Below are the code and all the weights of a small trained network. Each question names an input and a target symbol and asks about switching units off, where a switched-off unit gives its printed mean instead of its output.

import numpy as np


def w(rows, s, z=0):
    codes = np.array(rows[::2]) - 128.0
    scale = np.full(codes.shape[1], s)
    scale[-1] = z or s
    return codes * scale


def f(y):
    return np.maximum(y, 0)


def softmax(a):
    e = np.exp(a - a.max(-1, keepdims=True))
    return e / e.sum(-1, keepdims=True)


def log_softmax(a):
    a = a - a.max(-1, keepdims=True)
    return a - np.log(np.exp(a).sum(-1, keepdims=True))


def net(x, mask):
    ids = ['αβεξπσφψω'.index(c) for c in x.split()]
    T = len(ids)
    res = E[ids] + P[:T]
    u = 0
    for l in range(2):
        q, k, v = (res @ M[l].T for M in (Q, K, V))
        z = softmax(np.where(np.tri(T) > 0, q @ k.T / 2**0.5, -1e9)) @ v
        res = res + np.where(mask[u], z, O[l][:, -1]) @ O[l][:, :-1]
        u += 1
        y = f(res @ A[l][:, :-1].T + A[l][:, -1])
        res = res + np.where(mask[u : u + 4], y, B[l][:, -1]) @ B[l][:, :-1]
        u += 4
    return log_softmax(res[-1] @ U[:, :-1].T + U[:, -1])


Q, K, V, O, A, B = {}, {}, {}, {}, {}, {}
E = w([
[156,124,114,112,103],'α',
[146,54,209,130,196],'β',
[81,127,254,89,21],'ε',
[21,81,144,162,216],'ξ',
[117,132,130,107,117],'π',
[170,45,158,231,195],'σ',
[12,209,50,162,204],'φ',
[71,57,52,179,120],'ψ',
[110,225,152,97,66],'ω',
],0.016)
P = w([
[159,107,146,3,224],'0',
[167,151,34,108,86],'1',
[153,155,63,102,82],'2',
[149,155,98,113,95],'3',
[107,120,135,216,85],'4',
[106,110,135,215,86],'5',
[118,95,141,209,81],'6',
[94,96,142,209,72],'7',
[96,104,148,209,99],'8',
],0.0073)
Q[0] = w([
[181,144,38,135,223],'L0H1',
[142,239,128,51,2],'L0H1',
],0.0076)
K[0] = w([
[211,17,101,19,124],'L0H1',
[6,156,167,41,255],'L0H1',
],0.0064)
V[0] = w([
[146,121,32,116,177],'L0H1',
[1,180,98,179,226],'L0H1',
],0.0058)
O[0] = w([
[183,109,108,158,170,214],'L0H1',
[167,189,250,204,184,254],'L0H1',
],0.013,0.0014)
A[0] = w([
[185,89,161,174,244,156],'L0N1',
[123,101,196,81,156,253],'L0N2',
[146,146,152,91,158,62],'L0N3',
[92,141,82,115,254,50],'L0N4',
],0.0059,0.004)
B[0] = w([
[161,62,106,82,106,253],'L0N1',
[173,111,148,76,137,228],'L0N2',
[154,115,137,90,190,139],'L0N3',
[254,108,76,73,45,159],'L0N4',
],0.008,0.0048)
Q[1] = w([
[71,102,168,254,141],'L1H1',
[63,138,136,198,46],'L1H1',
],0.0076)
K[1] = w([
[83,69,25,224,71],'L1H1',
[121,254,127,205,37],'L1H1',
],0.006)
V[1] = w([
[81,187,191,80,125],'L1H1',
[177,253,73,165,61],'L1H1',
],0.0051)
O[1] = w([
[92,181,156,10,53,1],'L1H1',
[167,167,104,11,134,21],'L1H1',
],0.014,0.002)
A[1] = w([
[25,83,1,123,164,98],'L1N1',
[200,106,150,125,203,5],'L1N2',
[71,159,70,155,141,50],'L1N3',
[137,204,132,111,68,168],'L1N4',
],0.0082,0.0025)
B[1] = w([
[172,68,215,56,99,254],'L1N1',
[146,188,84,1,34,226],'L1N2',
[129,119,186,184,181,161],'L1N3',
[45,193,127,197,126,198],'L1N4',
],0.0077,0.0069)
U = w([
[178,22,108,52,97,199],'α',
[56,40,157,199,104,107],'β',
[83,87,192,111,2,2],'ε',
[106,171,218,213,157,95],'ξ',
[129,124,112,105,146,85],'π',
[126,125,110,172,109,65],'σ',
[225,173,194,74,179,57],'φ',
[168,178,8,172,196,172],'ψ',
[101,221,44,104,140,196],'ω',
],0.0068,0.0086)

Each question gives the input, a string of symbols that net reads in full, and the target symbol t.
The units are the heads (2 rows each of Q, K, V and O) and the neurons (one row each of A and B). Each row of codes is followed by its name. A weight is (code - 128) times the scale printed after its matrix; where a second scale follows, it is the last column's (O, A, B and U).
mask holds one flag per unit, layer by layer, with each layer's heads first. A switched-off unit (its flag False) gives its mean, the last column of its rows in O or B, instead of its output. The means were averaged over made-up inputs and are rounded, as every weight is.
A unit's drop is (log p(t) with every unit on - log p(t) with that unit switched off) / (log p(t) with every unit on - log p(t) with every unit switched off).
The circuit of an input: a set's keep is (log p(t) with only the set's units on - log p(t) with every unit switched off) / (log p(t) with every unit on - log p(t) with every unit switched off). Starting from all 10 units, units are removed one at a time, each time the one whose removal leaves the highest keep (on an exact tie, the one counted first), for as long as the keep stays at least 0.8.
circuit, biggest first: the units of the circuit, biggest drop first
unit that matters most: the unit with the biggest drop
k most important neurons: the k neurons with the biggest drops, biggest first
k most important neurons of layer l: the k neurons of layer l with the biggest drops, biggest first
input α ω ω ψ φ φ ψ α, target φ: circuit, biggest first => (L0H1; L1N2)
input α α ψ β α α ω σ, target α: 2 most important neurons => (L0N1; L1N2)
input ξ ω α ω α, target ω: 2 most important neurons => (L1N1; L1N4)
input φ β α, target φ: 2 most important neurons => (L1N2; L0N1)
input β α ψ β α π ω β, target β: 3 most important neurons => (L0N2; L0N1; L1N1)
input ψ α α α, target ψ: circuit, biggest first => (L1N1; L0H1; L1H1)
input ξ ε α α, target ξ: circuit, biggest first => (L1H1; L0H1; L0N1)
input α α ω α ε α ω σ, target α: unit that matters most => L0H1
input σ α ω ω α α ξ φ ω, target φ: circuit, biggest first => (L0H1; L1N2; L0N1)
input ε ε α ω π, target ε: circuit, biggest first => (L0H1; L1H1)
input α α φ ω ε, target φ: circuit, biggest first => (L0H1; L1H1; L1N2)
input ψ σ α α, target ψ: circuit, biggest first => (L1N1; L1H1; L0H1)
input α α π ω φ, target α: circuit, biggest first => (L0H1; L1N1)
input α α φ, target α: most important neuron of layer 0 => (L0N4)
input ψ α α α ξ, target α: 2 most important neurons => (L1N1; L0N4)
input α α ω, target ω: 2 most important neurons => (L1N4; L0N1)
input β β α, target β: circuit, biggest first => (L1H1; L1N2)
input α ε α ε ε α π, target ε: 2 most important neurons of layer 1 => (L1N4; L1N1)
input α α α α ξ, target α: 2 most important neurons of layer 1 => (L1N1; L1N4)
input ψ α α φ ξ ψ β α ε, target ξ: unit that matters most => L1N1
input α ε α σ ω ω α π, target ω: 2 most important neurons of layer 1 => (L1N1; L1N4)
input π ε α α φ ξ ε ω, target ξ: 2 most important neurons of layer 1 => (L1N1; L1N4)
input α α φ π σ ω, target φ: 2 most important neurons of layer 1 => (L1N2; L1N4)
